Below is a small trained network, with its code and all its weights. Each question gives an input and a class and asks what happens when units are switched off, that is, made to give their printed mean instead of their output.

import numpy as np


def w(rows, s, z=0):
    codes = np.array(rows[::2]) - 128.0
    scale = np.full(codes.shape[1], s)
    scale[-1] = z or s
    return codes * scale


def norm(h):
    return h / np.sqrt((h * h).mean(-1, keepdims=True) + 1e-5)


def f(y):
    return np.maximum(y, 0)


def log_softmax(a):
    a = a - a.max(-1, keepdims=True)
    return a - np.log(np.exp(a).sum(-1, keepdims=True))


def net(x, mask):
    res = np.array(x, float).reshape(1, 8) / 4 @ E
    u = 0
    for l in range(3):
        y = f(norm(res) @ A[l][:, :-1].T + A[l][:, -1])
        res = res + np.where(mask[u : u + 6], y, B[l][:, -1]) @ B[l][:, :-1]
        u += 6
    return log_softmax(norm(res)[-1] @ U[:, :-1].T + U[:, -1])


A, B = {}, {}
E = w([
[186,126,102,68],'x0',
[119,108,114,162],'x1',
[141,241,106,134],'x2',
[122,166,253,148],'x3',
[184,156,153,175],'x4',
[68,158,107,66],'x5',
[187,104,151,62],'x6',
[180,111,158,132],'x7',
],0.0076)
A[0] = w([
[30,157,99,57,156],'L0N1',
[116,102,232,25,26],'L0N2',
[110,93,79,63,110],'L0N3',
[120,20,171,245,1],'L0N4',
[150,156,78,143,39],'L0N5',
[79,162,141,93,18],'L0N6',
],0.011,0.0023)
B[0] = w([
[141,104,5,113,254],'L0N1',
[168,193,153,104,219],'L0N2',
[119,95,196,101,213],'L0N3',
[84,54,141,105,243],'L0N4',
[107,167,193,133,162],'L0N5',
[120,121,58,126,164],'L0N6',
],0.016,0.0055)
A[1] = w([
[115,151,193,55,106],'L1N1',
[241,134,155,62,136],'L1N2',
[168,175,85,95,155],'L1N3',
[170,1,165,158,226],'L1N4',
[80,67,100,27,255],'L1N5',
[101,110,115,192,237],'L1N6',
],0.021,0.0034)
B[1] = w([
[42,21,125,105,170],'L1N1',
[169,6,68,214,199],'L1N2',
[112,147,230,185,181],'L1N3',
[190,206,93,25,220],'L1N4',
[226,118,59,116,251],'L1N5',
[117,209,125,132,163],'L1N6',
],0.021,0.018)
A[2] = w([
[54,237,125,125,83],'L2N1',
[48,89,102,170,202],'L2N2',
[222,188,78,138,249],'L2N3',
[85,117,2,91,217],'L2N4',
[101,123,24,92,43],'L2N5',
[117,163,154,62,32],'L2N6',
],0.014,0.0011)
B[2] = w([
[31,88,158,44,156],'L2N1',
[166,146,192,99,146],'L2N2',
[124,234,190,147,254],'L2N3',
[119,96,188,4,207],'L2N4',
[143,96,188,41,192],'L2N5',
[88,181,138,149,145],'L2N6',
],0.016,0.014)
U = w([
[148,3,127,205,63],'0',
[1,185,168,147,4],'1',
[239,170,124,4,255],'2',
],0.009,0.0027)

Each question gives the input, the list of numbers given to net, and the class t.
The units are the neurons (one row each of A and B). Each row of codes is followed by its name. A weight is (code - 128) times the scale printed after its matrix; where a second scale follows, it is the last column's (A, B and U).
mask holds one flag per neuron, layer by layer. A switched-off neuron (its flag False) gives its mean, the last column of its row in B, instead of its output. The means were averaged over made-up inputs and are rounded, as every weight is.
A unit's drop is (log p(t) with every unit on - log p(t) with that unit switched off) / (log p(t) with every unit on - log p(t) with every unit switched off).
The circuit of an input: a set's keep is (log p(t) with only the set's units on - log p(t) with every unit switched off) / (log p(t) with every unit on - log p(t) with every unit switched off). Starting from the 12 units with the biggest drops (on a tie, the unit counted first), units are removed one at a time, each time the one whose removal leaves the highest keep (on an exact tie, the one counted first), for as long as the keep stays at least 0.8.
units of the circuit, in order: the units of the circuit, biggest drop first
most important unit: the unit with the biggest drop
k most important neurons: the k neurons with the biggest drops, biggest first
k most important neurons of layer l: the k neurons of layer l with the biggest drops, biggest first
drop of u: that unit's drop, to one decimal
input [0,5,7,7,6,8,-1,0], class 1: units of the circuit, in order -> (L1N5 L1N4)
input [3,4,5,2,-3,2,5,-2], class 0: units of the circuit, in order -> (L1N4 L1N2)
input [6,6,-8,6,-5,6,-3,0], class 0: most important unit -> L0N2
input [-3,-2,1,-3,6,0,-5,0], class 1: 2 most important neurons -> (L1N5 L1N4)
input [-5,2,8,3,4,-6,-2,-3], class 1: units of the circuit, in order -> (L1N5 L1N4)
input [0,-2,0,3,6,2,-7,5], class 1: 2 most important neurons of layer 0 -> (L0N3 L0N1)
input [5,2,8,-3,6,8,1,-3], class 1: 2 most important neurons of layer 1 -> (L1N3 L1N4)
input [6,8,8,-8,7,1,-5,1], class 1: 3 most important neurons of layer 1 -> (L1N5 L1N2 L1N4)
input [-6,1,-4,4,-8,7,6,4], class 0: 2 most important neurons -> (L0N2 L1N4)
input [5,5,8,-5,5,-1,-2,-3], class 1: 2 most important neurons -> (L1N5 L1N2)
input [1,4,6,2,2,7,-3,-3], class 1: 4 most important neurons -> (L0N4 L1N3 L1N2 L1N4)
input [-4,-5,-5,-1,-1,4,8,-3], class 0: 2 most important neurons of layer 0 -> (L0N2 L0N4)
input [2,-5,2,-1,8,-7,8,-3], class 0: 2 most important neurons -> (L1N2 L0N4)
input [-7,8,8,-8,2,0,-4,6], class 1: most important unit -> L1N5
input [-5,-6,8,-3,8,-6,0,8], class 0: 3 most important neurons of layer 1 -> (L1N4 L1N5 L1N2)
input [3,-5,7,5,3,8,2,4], class 0: drop of L1N2 -> 0.1
input [7,-5,4,-8,0,5,2,8], class 0: drop of L1N2 -> 0.2
input [3,4,8,3,8,7,4,-5], class 1: drop of L2N3 -> -0.1
